Here is a tiny trained network, its code and every weight. The questions are about switching its units off for an input and a class, where a switched-off unit gives its printed mean instead of its output.

import numpy as np


def w(rows, s, z=0):
    codes = np.array(rows[::2]) - 128.0
    scale = np.full(codes.shape[1], s)
    scale[-1] = z or s
    return codes * scale


def f(y):
    return y / 2 * (1 + np.tanh(0.7978845608 * (y + 0.044715 * y**3)))


def log_softmax(a):
    a = a - a.max(-1, keepdims=True)
    return a - np.log(np.exp(a).sum(-1, keepdims=True))


def net(x, mask):
    res = np.array(x, float).reshape(1, 3) / 4 @ E
    y = f(res @ A[0][:, :-1].T + A[0][:, -1])
    res = res + np.where(mask, y, B[0][:, -1]) @ B[0][:, :-1]
    return log_softmax(res[-1] @ U[:, :-1].T + U[:, -1])


A, B = {}, {}
E = w([
[111,120,111,89,172,39,35,92,79,105,255],'x0',
[165,161,110,84,33,77,161,165,237,132,135],'x1',
[84,106,175,70,125,210,177,25,172,61,201],'x2',
],0.0099)
A[0] = w([
[127,131,119,116,133,11,51,145,109,130,250,104],'N1',
[104,123,131,159,249,185,116,116,18,129,51,181],'N2',
[172,141,125,142,102,80,133,185,143,137,79,141],'N3',
[119,127,136,112,104,167,158,85,174,109,134,4],'N4',
[108,120,143,93,82,211,172,38,196,95,191,140],'N5',
[110,117,138,124,234,142,79,41,44,102,247,105],'N6',
[118,136,127,111,103,89,124,108,189,120,161,235],'N7',
],0.017,0.014)
B[0] = w([
[248,128,135,136,157,112,137,116,133,123,128,226],'N1',
[240,131,131,128,137,111,131,124,136,125,134,237],'N2',
[71,119,132,116,105,168,128,120,121,120,135,191],'N3',
[134,124,114,109,25,165,122,183,119,142,132,154],'N4',
[200,132,127,138,186,83,118,106,128,124,137,247],'N5',
[7,129,122,121,109,137,125,134,133,133,123,254],'N6',
[112,124,128,132,97,163,134,147,116,136,108,205],'N7',
],0.021,0.028)
U = w([
[171,132,132,165,111,133,130,153,124,138,90,249],'0',
[158,146,132,162,157,87,120,111,150,121,112,164],'1',
[3,135,117,127,108,141,101,128,147,134,113,4],'2',
],0.014,0.0016)

Each question gives the input, the list of numbers given to net, and the class t.
The units are the neurons (one row each of A and B). Each row of codes is followed by its name. A weight is (code - 128) times the scale printed after its matrix; where a second scale follows, it is the last column's (A, B and U).
mask holds one flag per neuron, in row order. A switched-off neuron (its flag False) gives its mean, the last column of its row in B, instead of its output. The means were averaged over made-up inputs and are rounded, as every weight is.
A unit's drop is (log p(t) with every unit on - log p(t) with that unit switched off) / (log p(t) with every unit on - log p(t) with every unit switched off).
The circuit of an input: a set's keep is (log p(t) with only the set's units on - log p(t) with every unit switched off) / (log p(t) with every unit on - log p(t) with every unit switched off). Starting from all 7 units, units are removed one at a time, each time the one whose removal leaves the highest keep (on an exact tie, the one counted first), for as long as the keep stays at least 0.8.
circuit, biggest first: the units of the circuit, biggest drop first
most important unit: the unit with the biggest drop
k most important neurons: the k neurons with the biggest drops, biggest first
drop when u is switched off: that unit's drop, to one decimal
input [-6,-6,4], class 1: most important unit : N7
input [3,-8,1], class 2: 2 most important neurons : (N6, N5)
input [5,-7,1], class 2: 2 most important neurons : (N6, N5)
input [1,-8,3], class 2: 2 most important neurons : (N6, N1)
input [-1,4,-5], class 2: 2 most important neurons : (N2, N1)
input [7,-1,6], class 2: 2 most important neurons : (N6, N2)
input [6,4,-6], class 0: 3 most important neurons : (N5, N7, N3)
input [-7,-8,6], class 1: 2 most important neurons : (N5, N7)
input [-5,-2,4], class 1: 3 most important neurons : (N5, N7, N3)
input [0,2,-6], class 2: 2 most important neurons : (N2, N5)
input [6,-1,7], class 2: 2 most important neurons : (N6, N2)
input [2,-2,3], class 2: 2 most important neurons : (N6, N1)
input [-5,6,-3], class 2: drop when N5 is switched off : 0.0
input [4,-7,4], class 2: circuit, biggest first : (N6)
input [5,6,-4], class 0: drop when N5 is switched off : 0.7
input [5,5,0], class 0: drop when N7 is switched off : 1.0
